Below is a small trained network, with its code and all its weights. Each question gives an input and a target symbol and asks what happens when units are switched off, that is, made to give their printed mean instead of their output.

import numpy as np


def w(rows, s, z=0):
    codes = np.array(rows[::2]) - 128.0
    scale = np.full(codes.shape[1], s)
    scale[-1] = z or s
    return codes * scale


def f(y):
    return np.maximum(y, 0)


def softmax(a):
    e = np.exp(a - a.max(-1, keepdims=True))
    return e / e.sum(-1, keepdims=True)


def log_softmax(a):
    a = a - a.max(-1, keepdims=True)
    return a - np.log(np.exp(a).sum(-1, keepdims=True))


def net(x, mask):
    ids = ['δζηθτψ'.index(c) for c in x.split()]
    T = len(ids)
    res = E[ids] + P[:T]
    u = 0
    for l in range(3):
        q, k, v = (res @ M[l].T for M in (Q, K, V))
        z = softmax(np.where(np.tri(T) > 0, q @ k.T / 3**0.5, -1e9)) @ v
        res = res + np.where(mask[u], z, O[l][:, -1]) @ O[l][:, :-1]
        u += 1
        y = f(res @ A[l][:, :-1].T + A[l][:, -1])
        res = res + np.where(mask[u : u + 4], y, B[l][:, -1]) @ B[l][:, :-1]
        u += 4
    return log_softmax(res[-1] @ U[:, :-1].T + U[:, -1])


Q, K, V, O, A, B = {}, {}, {}, {}, {}, {}
E = w([
[1,141,32,127,115,141,119],'δ',
[167,161,103,82,60,247,132],'ζ',
[177,165,41,40,139,120,201],'η',
[122,164,161,190,195,202,161],'θ',
[165,137,142,158,142,139,242],'τ',
[71,197,194,87,184,69,121],'ψ',
],0.0082)
P = w([
[2,166,173,50,58,223,249],'0',
[94,54,157,44,106,197,185],'1',
[108,81,153,63,113,180,174],'2',
[116,112,144,87,119,166,159],'3',
[126,131,138,107,126,154,145],'4',
[134,148,133,122,130,142,137],'5',
[140,163,126,137,134,127,125],'6',
[145,174,123,148,132,117,115],'7',
[143,183,115,153,134,107,103],'8',
[142,192,118,156,136,96,95],'9',
[149,200,114,159,137,90,87],'10',
[151,207,112,159,133,75,77],'11',
[157,215,113,152,139,77,68],'12',
],0.0038)
Q[0] = w([
[141,254,96,135,115,128,143],'0.h1',
[160,143,125,176,146,78,97],'0.h1',
[67,161,158,98,156,179,211],'0.h1',
],0.015)
K[0] = w([
[39,138,245,40,165,76,71],'0.h1',
[79,115,143,43,83,174,178],'0.h1',
[133,223,124,184,84,32,17],'0.h1',
],0.011)
V[0] = w([
[80,85,98,56,64,196,55],'0.h1',
[114,176,178,189,236,78,51],'0.h1',
[76,126,252,85,133,1,61],'0.h1',
],0.0096)
O[0] = w([
[196,213,97,226,159,127,140,219],'0.h1',
[100,2,130,127,135,93,127,6],'0.h1',
[226,87,76,105,205,116,33,90],'0.h1',
],0.0074,0.0015)
A[0] = w([
[143,128,120,88,121,73,251,141],'0.n1',
[207,107,105,191,103,45,20,75],'0.n2',
[142,143,217,108,221,141,93,251],'0.n3',
[106,115,97,155,136,251,61,195],'0.n4',
],0.012,0.0024)
B[0] = w([
[106,96,104,111,210,187,163,253],'0.n1',
[188,103,129,208,254,168,68,174],'0.n2',
[45,100,196,133,140,46,130,230],'0.n3',
[98,120,116,160,115,190,45,244],'0.n4',
],0.01,0.0046)
Q[1] = w([
[131,178,112,92,110,102,176],'1.h1',
[111,117,193,129,101,111,181],'1.h1',
[4,101,78,215,211,58,138],'1.h1',
],0.024)
K[1] = w([
[140,100,167,160,104,120,177],'1.h1',
[66,149,143,173,115,140,137],'1.h1',
[94,133,104,138,197,5,126],'1.h1',
],0.026)
V[1] = w([
[73,111,70,196,169,219,82],'1.h1',
[230,99,255,187,156,165,140],'1.h1',
[101,123,119,176,30,52,106],'1.h1',
],0.0079)
O[1] = w([
[72,179,100,112,196,35,82,232],'1.h1',
[76,67,203,82,129,178,2,136],'1.h1',
[122,85,37,168,185,189,198,1],'1.h1',
],0.005,0.0051)
A[1] = w([
[85,146,201,124,70,10,171,143],'1.n1',
[128,153,98,122,47,55,98,53],'1.n2',
[42,103,178,96,125,151,145,201],'1.n3',
[53,169,139,111,8,14,148,5],'1.n4',
],0.012,0.0018)
B[1] = w([
[167,203,29,229,178,131,86,204],'1.n1',
[242,164,134,121,155,165,57,146],'1.n2',
[78,131,164,80,65,51,211,253],'1.n3',
[7,98,146,56,254,193,101,187],'1.n4',
],0.0085,0.0075)
Q[2] = w([
[174,122,64,4,96,123,154],'2.h1',
[154,65,175,102,58,243,111],'2.h1',
[152,152,140,190,38,88,139],'2.h1',
],0.015)
K[2] = w([
[169,246,115,40,161,115,118],'2.h1',
[89,238,162,200,108,146,184],'2.h1',
[39,96,118,80,86,189,161],'2.h1',
],0.014)
V[2] = w([
[59,65,98,156,199,218,189],'2.h1',
[165,112,50,8,96,163,136],'2.h1',
[224,93,175,137,205,174,211],'2.h1',
],0.014)
O[2] = w([
[195,152,141,64,55,94,78,233],'2.h1',
[156,215,104,141,180,177,118,2],'2.h1',
[122,132,189,10,130,172,130,15],'2.h1',
],0.012,0.013)
A[2] = w([
[211,105,90,112,93,167,237,4],'2.n1',
[217,122,166,146,74,144,254,133],'2.n2',
[136,46,137,135,127,145,117,154],'2.n3',
[181,125,122,137,25,199,212,127],'2.n4',
],0.017,0.0035)
B[2] = w([
[163,19,30,121,222,7,177,156],'2.n1',
[148,127,229,77,75,200,25,187],'2.n2',
[168,171,138,116,143,208,143,252],'2.n3',
[52,109,131,250,143,244,225,187],'2.n4',
],0.011,0.015)
U = w([
[64,48,155,112,121,41,151,208],'δ',
[251,128,75,158,82,141,3,96],'ζ',
[170,28,121,149,171,114,233,42],'η',
[149,193,106,96,185,159,175,255],'θ',
[62,143,207,68,84,165,84,75],'τ',
[75,179,86,224,125,193,164,112],'ψ',
],0.0052,0.0043)

Each question gives the input, a string of symbols that net reads in full, and the target symbol t.
The units are the heads (3 rows each of Q, K, V and O) and the neurons (one row each of A and B). Each row of codes is followed by its name. A weight is (code - 128) times the scale printed after its matrix; where a second scale follows, it is the last column's (O, A, B and U).
mask holds one flag per unit, layer by layer, with each layer's heads first. A switched-off unit (its flag False) gives its mean, the last column of its rows in O or B, instead of its output. The means were averaged over made-up inputs and are rounded, as every weight is.
A unit's drop is (log p(t) with every unit on - log p(t) with that unit switched off) / (log p(t) with every unit on - log p(t) with every unit switched off).
The circuit of an input: a set's keep is (log p(t) with only the set's units on - log p(t) with every unit switched off) / (log p(t) with every unit on - log p(t) with every unit switched off). Starting from the 12 units with the biggest drops (on a tie, the unit counted first), units are removed one at a time, each time the one whose removal leaves the highest keep (on an exact tie, the one counted first), for as long as the keep stays at least 0.8.
circuit, biggest first: the units of the circuit, biggest drop first
k most important neurons: the k neurons with the biggest drops, biggest first
top k neurons in layer l: the k neurons of layer l with the biggest drops, biggest first
input δ η δ, target θ: circuit, biggest first	1.h1; 2.h1
input τ δ δ ζ θ η τ ψ τ τ η ψ, target τ: circuit, biggest first	2.h1; 1.h1; 0.n1; 0.n3
input δ τ η τ τ τ δ τ, target ζ: 4 most important neurons	1.n4; 2.n2; 0.n4; 0.n2
input ζ η ζ δ ζ δ θ, target δ: circuit, biggest first	0.n3; 1.h1; 2.h1
input δ η τ ζ η θ, target δ: top 2 neurons in layer 0	0.n3; 0.n4
input τ ζ τ θ θ η θ, target θ: top 2 neurons in layer 0	0.n3; 0.n1
input δ τ η θ δ ζ θ θ δ ζ, target δ: most important neuron	2.n2
input ζ δ τ δ τ, target ζ: circuit, biggest first	1.n4; 1.h1; 2.h1
input θ δ ζ θ, target ζ: 3 most important neurons	1.n4; 1.n1; 1.n3
input ψ δ τ ψ, target ζ: circuit, biggest first	1.n1; 0.n4; 2.h1
input δ θ δ ψ τ ζ θ η ζ ψ, target τ: 4 most important neurons	1.n1; 0.n1; 0.n2; 0.n3
input τ θ δ, target ζ: 2 most important neurons	1.n3; 1.n4
input η δ η δ θ τ ζ ζ, target ψ: 3 most important neurons	0.n3; 2.n4; 0.n2
input η δ η θ δ, target θ: 2 most important neurons	1.n3; 1.n4
input ζ ζ θ δ η θ, target ζ: 3 most important neurons	1.n1; 1.n3; 1.n4
input δ θ η, target θ: circuit, biggest first	2.h1
input ψ ζ δ ζ ζ η ψ, target ψ: 4 most important neurons	1.n1; 0.n3; 0.n4; 1.n4
input θ δ θ ζ, target ψ: circuit, biggest first	2.n4; 0.h1; 1.n4
input ζ δ ζ ψ δ ψ, target ζ: circuit, biggest first	2.h1; 2.n4
input ψ δ τ, target η: 3 most important neurons	2.n1; 2.n4; 0.n3
input τ η θ θ ζ τ τ ζ τ τ τ, target τ: 3 most important neurons	0.n1; 2.n2; 0.n3
input τ ψ ζ δ ζ ψ δ τ ψ ψ ψ δ τ, target η: 2 most important neurons	0.n2; 2.n3
input τ θ θ η δ ζ δ τ η τ δ, target τ: 2 most important neurons	1.n4; 0.n4
input θ δ ψ ζ, target ζ: 2 most important neurons	0.n3; 1.n4
input ζ δ ψ τ δ τ θ ζ δ, target ψ: 2 most important neurons	0.n3; 2.n4
input τ τ η τ, target θ: top 3 neurons in layer 0	0.n1; 0.n4; 0.n3
input τ η η τ, target θ: top 2 neurons in layer 0	0.n1; 0.n3
input θ ζ η θ δ η η δ ζ θ ζ, target δ: top 2 neurons in layer 0	0.n1; 0.n3
input δ θ δ, target δ: top neuron in layer 1	1.n4
